Here is a tiny trained network, its code and every weight. The questions are about switching its units off for an input and a target symbol, where a switched-off unit gives its printed mean instead of its output.

import numpy as np


def w(rows, s, z=0):
    codes = np.array(rows[::2]) - 128.0
    scale = np.full(codes.shape[1], s)
    scale[-1] = z or s
    return codes * scale


def norm(h):
    return h / np.sqrt((h * h).mean(-1, keepdims=True) + 1e-5)


def f(y):
    return np.maximum(y, 0)


def softmax(a):
    e = np.exp(a - a.max(-1, keepdims=True))
    return e / e.sum(-1, keepdims=True)


def log_softmax(a):
    a = a - a.max(-1, keepdims=True)
    return a - np.log(np.exp(a).sum(-1, keepdims=True))


def net(x, mask):
    ids = ['θλπστφω'.index(c) for c in x.split()]
    T = len(ids)
    res = E[ids] + P[:T]
    u = 0
    for l in range(2):
        r = norm(res)
        for j in range(3):
            rows = slice(2 * j, 2 * j + 2)
            q, k, v = (r @ M[l][rows].T for M in (Q, K, V))
            z = softmax(np.where(np.tri(T) > 0, q @ k.T / 2**0.5, -1e9)) @ v
            o = O[l][rows]
            res = res + np.where(mask[u + j], z, o[:, -1]) @ o[:, :-1]
        u += 3
        y = f(norm(res) @ A[l][:, :-1].T + A[l][:, -1])
        res = res + np.where(mask[u : u + 16], y, B[l][:, -1]) @ B[l][:, :-1]
        u += 16
    return log_softmax(norm(res)[-1] @ U[:, :-1].T + U[:, -1])


Q, K, V, O, A, B = {}, {}, {}, {}, {}, {}
E = w([
[1,171,106,55,119],'θ',
[123,83,125,157,46],'λ',
[83,16,104,40,193],'π',
[145,112,185,104,81],'σ',
[136,127,125,131,52],'τ',
[135,74,162,131,64],'φ',
[235,216,82,177,51],'ω',
],0.017)
P = w([
[98,189,84,161,230],'0',
[83,136,101,73,42],'1',
[91,141,104,64,47],'2',
[100,141,109,58,52],'3',
[102,155,118,44,56],'4',
[106,165,118,32,68],'5',
[120,167,130,20,82],'6',
[120,178,151,1,86],'7',
],0.0098)
Q[0] = w([
[179,166,127,173,139],'L0H1',
[157,106,146,98,57],'L0H1',
[247,208,138,172,60],'L0H2',
[128,104,41,158,228],'L0H2',
[193,83,160,159,132],'L0H3',
[83,19,136,42,79],'L0H3',
],0.015)
K[0] = w([
[138,124,158,116,66],'L0H1',
[68,107,161,159,197],'L0H1',
[223,189,141,228,102],'L0H2',
[210,102,25,43,110],'L0H2',
[216,102,135,139,142],'L0H3',
[27,39,131,93,248],'L0H3',
],0.013)
V[0] = w([
[88,104,18,114,87],'L0H1',
[135,89,79,1,145],'L0H1',
[114,208,107,80,121],'L0H2',
[115,110,239,149,245],'L0H2',
[49,67,197,105,189],'L0H3',
[154,109,79,179,93],'L0H3',
],0.011)
O[0] = w([
[89,97,235,92,161,185],'L0H1',
[200,152,244,135,102,46],'L0H1',
[181,98,139,184,133,118],'L0H2',
[125,135,8,136,71,3],'L0H2',
[11,105,74,165,151,174],'L0H3',
[136,125,127,32,98,141],'L0H3',
],0.011,0.0045)
A[0] = w([
[191,213,118,129,85,71],'L0N1',
[202,204,133,140,88,80],'L0N2',
[106,205,138,98,101,61],'L0N3',
[69,147,29,131,155,164],'L0N4',
[235,156,42,250,77,146],'L0N5',
[88,165,116,96,175,137],'L0N6',
[129,57,77,189,198,93],'L0N7',
[76,116,102,114,192,152],'L0N8',
[116,148,57,180,87,112],'L0N9',
[65,112,54,139,135,137],'L0N10',
[117,86,122,167,131,7],'L0N11',
[55,139,62,122,115,114],'L0N12',
[82,179,138,149,92,125],'L0N13',
[195,119,62,251,159,125],'L0N14',
[146,174,170,67,140,106],'L0N15',
[189,164,106,126,89,91],'L0N16',
],0.016)
B[0] = w([
[98,149,172,99,150,153],'L0N1',
[131,160,156,56,177,161],'L0N2',
[20,159,159,138,154,129],'L0N3',
[24,114,76,98,158,250],'L0N4',
[209,248,76,109,152,178],'L0N5',
[108,134,105,100,118,174],'L0N6',
[99,243,39,120,114,140],'L0N7',
[93,104,103,54,100,204],'L0N8',
[214,139,27,118,141,180],'L0N9',
[35,161,74,107,193,228],'L0N10',
[219,242,96,72,190,128],'L0N11',
[35,114,129,104,172,219],'L0N12',
[114,84,121,91,156,159],'L0N13',
[127,204,56,113,79,149],'L0N14',
[102,52,74,149,86,179],'L0N15',
[38,187,105,75,145,149],'L0N16',
],0.017,0.012)
Q[1] = w([
[230,220,111,141,73],'L1H1',
[6,88,91,91,154],'L1H1',
[98,204,84,161,198],'L1H2',
[131,115,62,127,181],'L1H2',
[153,173,105,190,153],'L1H3',
[139,102,188,194,103],'L1H3',
],0.017)
K[1] = w([
[162,91,223,2,34],'L1H1',
[68,152,89,252,191],'L1H1',
[237,187,223,160,82],'L1H2',
[155,86,157,220,124],'L1H2',
[199,115,143,87,2],'L1H3',
[164,164,20,141,114],'L1H3',
],0.013)
V[1] = w([
[92,152,64,184,193],'L1H1',
[2,73,68,139,138],'L1H1',
[98,161,109,112,173],'L1H2',
[139,106,106,167,113],'L1H2',
[192,233,86,148,16],'L1H3',
[109,122,139,90,125],'L1H3',
],0.012)
O[1] = w([
[122,11,29,196,48,175],'L1H1',
[77,138,27,176,117,254],'L1H1',
[163,66,104,99,74,203],'L1H2',
[75,101,149,102,163,65],'L1H2',
[69,3,254,204,69,43],'L1H3',
[204,196,140,90,130,189],'L1H3',
],0.0087,0.0086)
A[1] = w([
[116,172,185,161,134,64],'L1N1',
[71,142,117,135,108,185],'L1N2',
[156,120,97,96,109,35],'L1N3',
[114,139,199,149,193,146],'L1N4',
[134,194,169,146,75,165],'L1N5',
[91,162,124,77,99,26],'L1N6',
[126,165,127,79,70,39],'L1N7',
[144,103,204,134,125,71],'L1N8',
[138,99,85,158,117,104],'L1N9',
[128,146,106,124,161,254],'L1N10',
[125,111,116,96,112,5],'L1N11',
[124,84,177,131,164,10],'L1N12',
[151,154,65,85,133,140],'L1N13',
[239,255,202,109,199,235],'L1N14',
[144,101,133,136,114,84],'L1N15',
[130,152,171,115,173,15],'L1N16',
],0.025,0.0073)
B[1] = w([
[125,103,98,66,107,143],'L1N1',
[114,97,128,146,182,208],'L1N2',
[208,76,116,149,71,137],'L1N3',
[121,152,129,114,36,167],'L1N4',
[168,118,118,40,206,161],'L1N5',
[103,60,50,70,102,180],'L1N6',
[136,68,70,103,172,155],'L1N7',
[97,216,123,106,29,171],'L1N8',
[134,109,199,166,166,152],'L1N9',
[151,183,167,111,122,209],'L1N10',
[129,103,76,82,109,133],'L1N11',
[86,140,131,155,8,149],'L1N12',
[195,113,179,174,62,231],'L1N13',
[224,164,191,29,187,250],'L1N14',
[65,125,150,133,128,137],'L1N15',
[235,143,117,138,203,148],'L1N16',
],0.017,0.018)
U = w([
[168,230,53,182,106,88],'θ',
[87,169,177,127,44,120],'λ',
[160,179,177,88,186,217],'π',
[102,88,178,166,181,179],'σ',
[184,35,89,97,77,1],'τ',
[6,147,130,59,182,59],'φ',
[188,129,125,210,106,189],'ω',
],0.011,0.004)

Each question gives the input, a string of symbols that net reads in full, and the target symbol t.
The units are the heads (2 rows each of Q, K, V and O) and the neurons (one row each of A and B). Each row of codes is followed by its name. A weight is (code - 128) times the scale printed after its matrix; where a second scale follows, it is the last column's (O, A, B and U).
mask holds one flag per unit, layer by layer, with each layer's heads first. A switched-off unit (its flag False) gives its mean, the last column of its rows in O or B, instead of its output. The means were averaged over made-up inputs and are rounded, as every weight is.
A unit's drop is (log p(t) with every unit on - log p(t) with that unit switched off) / (log p(t) with every unit on - log p(t) with every unit switched off).
unit that matters most: the unit with the biggest drop
top k neurons: the k neurons with the biggest drops, biggest first
top k neurons in layer l: the k neurons of layer l with the biggest drops, biggest first
heads that matter: for each layer, one digit per head in row order, 1 if its drop is at least 0.15 and else 0, layers parted by /
input θ λ λ φ θ θ, target τ: heads that matter -> 110 / 001
input λ ω ω λ φ τ, target τ: unit that matters most -> L0H3
input ω φ τ, target λ: top 3 neurons -> [L0N4, L0N10, L0N5]
input λ φ θ φ τ, target τ: heads that matter -> 010 / 001
input θ θ ω ω φ φ τ, target ω: heads that matter -> 101 / 101
input ω ω ω θ ω ω φ λ, target λ: top 2 neurons -> [L0N4, L0N8]
input λ π π φ φ σ, target τ: heads that matter -> 100 / 001
input θ θ π τ, target ω: heads that matter -> 101 / 001
input ω θ ω τ φ λ, target λ: heads that matter -> 110 / 000
input τ σ φ λ, target π: heads that matter -> 011 / 100
input π π φ ω σ ω τ, target σ: top 2 neurons in layer 0 -> [L0N5, L0N7]
input τ ω ω λ, target π: heads that matter -> 111 / 100
input λ φ φ φ φ π ω π, target τ: top 3 neurons in layer 0 -> [L0N4, L0N12, L0N10]
input σ ω σ, target θ: unit that matters most -> L0N5
input ω θ ω λ σ, target λ: top 4 neurons -> [L0N8, L0N4, L0N5, L0N10]
input ω ω τ, target λ: heads that matter -> 110 / 001
input θ σ τ φ φ θ φ, target ω: heads that matter -> 101 / 101
input π ω φ φ π τ, target σ: heads that matter -> 111 / 100
input ω σ φ σ ω φ, target λ: top 3 neurons -> [L0N4, L0N10, L0N12]
input τ ω φ, target π: unit that matters most -> L0H2
input π σ π λ, target σ: heads that matter -> 111 / 100
input θ π σ φ θ ω ω λ, target ω: heads that matter -> 111 / 001
input λ λ σ, target τ: heads that matter -> 000 / 000
input π π φ π θ σ φ, target σ: top 2 neurons in layer 0 -> [L0N5, L0N7]
input λ ω φ σ θ σ φ, target τ: top 3 neurons -> [L0N4, L0N10, L0N12]
input θ σ σ σ, target ω: top 3 neurons -> [L0N5, L0N9, L1N14]
input τ λ φ, target π: unit that matters most -> L0H3
